Here is a tiny trained network, its code and every weight. The questions are about switching its units off for an input and a class, where a switched-off unit gives its printed mean instead of its output.

import numpy as np


def w(rows, s, z=0):
    codes = np.array(rows[::2]) - 128.0
    scale = np.full(codes.shape[1], s)
    scale[-1] = z or s
    return codes * scale


def f(y):
    return y / 2 * (1 + np.tanh(0.7978845608 * (y + 0.044715 * y**3)))


def log_softmax(a):
    a = a - a.max(-1, keepdims=True)
    return a - np.log(np.exp(a).sum(-1, keepdims=True))


def net(x, mask):
    res = np.array(x, float).reshape(1, 5) / 4 @ E
    y = f(res @ A[0][:, :-1].T + A[0][:, -1])
    res = res + np.where(mask, y, B[0][:, -1]) @ B[0][:, :-1]
    return log_softmax(res[-1] @ U[:, :-1].T + U[:, -1])


A, B = {}, {}
E = w([
[85,122,209],'x0',
[132,130,128],'x1',
[117,235,122],'x2',
[126,128,128],'x3',
[11,100,67],'x4',
],0.012)
A[0] = w([
[95,106,109,118],'neuron 1',
[155,181,152,123],'neuron 2',
[74,156,83,110],'neuron 3',
[127,254,158,154],'neuron 4',
[44,64,128,124],'neuron 5',
[120,170,122,112],'neuron 6',
[123,187,105,129],'neuron 7',
[60,107,135,104],'neuron 8',
[116,176,122,42],'neuron 9',
[164,113,151,149],'neuron 10',
[163,101,52,105],'neuron 11',
[70,163,209,18],'neuron 12',
[64,126,199,17],'neuron 13',
[127,126,69,90],'neuron 14',
[111,180,137,89],'neuron 15',
[102,108,202,122],'neuron 16',
[87,205,135,27],'neuron 17',
[171,167,38,153],'neuron 18',
[147,67,120,82],'neuron 19',
[119,173,118,119],'neuron 20',
[98,121,113,137],'neuron 21',
[98,92,201,1],'neuron 22',
[169,139,187,95],'neuron 23',
[147,79,134,134],'neuron 24',
[125,192,98,93],'neuron 25',
[102,194,95,71],'neuron 26',
[211,111,116,155],'neuron 27',
[165,84,142,145],'neuron 28',
[89,125,56,72],'neuron 29',
[70,172,222,16],'neuron 30',
[139,57,165,188],'neuron 31',
[154,129,78,58],'neuron 32',
[62,176,73,119],'neuron 33',
[125,199,148,15],'neuron 34',
[91,94,212,87],'neuron 35',
],0.014,0.0021)
B[0] = w([
[108,184,172,172],'neuron 1',
[120,119,159,182],'neuron 2',
[116,160,161,210],'neuron 3',
[66,77,120,250],'neuron 4',
[93,144,175,254],'neuron 5',
[66,97,96,156],'neuron 6',
[84,139,82,182],'neuron 7',
[158,125,172,203],'neuron 8',
[37,98,98,156],'neuron 9',
[54,152,158,176],'neuron 10',
[190,107,86,197],'neuron 11',
[246,154,93,198],'neuron 12',
[219,120,108,198],'neuron 13',
[189,115,162,173],'neuron 14',
[74,74,124,164],'neuron 15',
[210,82,98,201],'neuron 16',
[90,86,133,194],'neuron 17',
[254,182,109,226],'neuron 18',
[47,43,107,186],'neuron 19',
[86,93,67,161],'neuron 20',
[140,188,115,161],'neuron 21',
[152,125,104,197],'neuron 22',
[108,191,160,203],'neuron 23',
[37,88,137,179],'neuron 24',
[103,79,137,185],'neuron 25',
[84,79,125,194],'neuron 26',
[94,166,153,217],'neuron 27',
[64,153,116,190],'neuron 28',
[120,148,155,213],'neuron 29',
[221,121,110,210],'neuron 30',
[49,98,118,224],'neuron 31',
[224,140,94,159],'neuron 32',
[146,168,153,236],'neuron 33',
[40,160,102,176],'neuron 34',
[213,113,101,218],'neuron 35',
],0.0082,0.0087)
U = w([
[26,81,70,91],'0',
[167,153,59,88],'1',
[82,178,145,254],'2',
[62,254,249,57],'3',
],0.0092,0.0088)

Each question gives the input, the list of numbers given to net, and the class t.
The units are the neurons (one row each of A and B). Each row of codes is followed by its name. A weight is (code - 128) times the scale printed after its matrix; where a second scale follows, it is the last column's (A, B and U).
mask holds one flag per neuron, in row order. A switched-off neuron (its flag False) gives its mean, the last column of its row in B, instead of its output. The means were averaged over made-up inputs and are rounded, as every weight is.
A unit's drop is (log p(t) with every unit on - log p(t) with that unit switched off) / (log p(t) with every unit on - log p(t) with every unit switched off).
The circuit of an input: a set's keep is (log p(t) with only the set's units on - log p(t) with every unit switched off) / (log p(t) with every unit on - log p(t) with every unit switched off). Starting from the 12 units with the biggest drops (on a tie, the unit counted first), units are removed one at a time, each time the one whose removal leaves the highest keep (on an exact tie, the one counted first), for as long as the keep stays at least 0.8.
units of the circuit, in order: the units of the circuit, biggest drop first
top k neurons: the k neurons with the biggest drops, biggest first
drop when u is switched off: that unit's drop, to one decimal
input [8,-4,-8,-1,-7], class 0: units of the circuit, in order	(neuron 31)
input [6,-1,5,4,5], class 1: units of the circuit, in order	(neuron 12; neuron 30)
input [-2,0,-6,-4,-8], class 3: units of the circuit, in order	(neuron 27; neuron 23)
input [-8,-8,6,-7,6], class 1: top 2 neurons	(neuron 18; neuron 32)
input [1,5,5,-3,7], class 3: units of the circuit, in order	(neuron 33; neuron 3)
input [7,1,-6,2,-1], class 1: top 2 neurons	(neuron 35; neuron 16)
input [5,-3,2,4,-5], class 1: units of the circuit, in order	(neuron 30; neuron 12)
input [7,3,5,-7,7], class 1: top 3 neurons	(neuron 12; neuron 30; neuron 13)
input [-5,3,5,-7,6], class 3: top 3 neurons	(neuron 33; neuron 3; neuron 29)
input [-1,4,-7,2,-8], class 3: drop when neuron 23 is switched off	0.6
input [8,8,-6,-5,-7], class 1: drop when neuron 30 is switched off	0.2
input [3,2,-3,1,-6], class 3: drop when neuron 27 is switched off	0.2
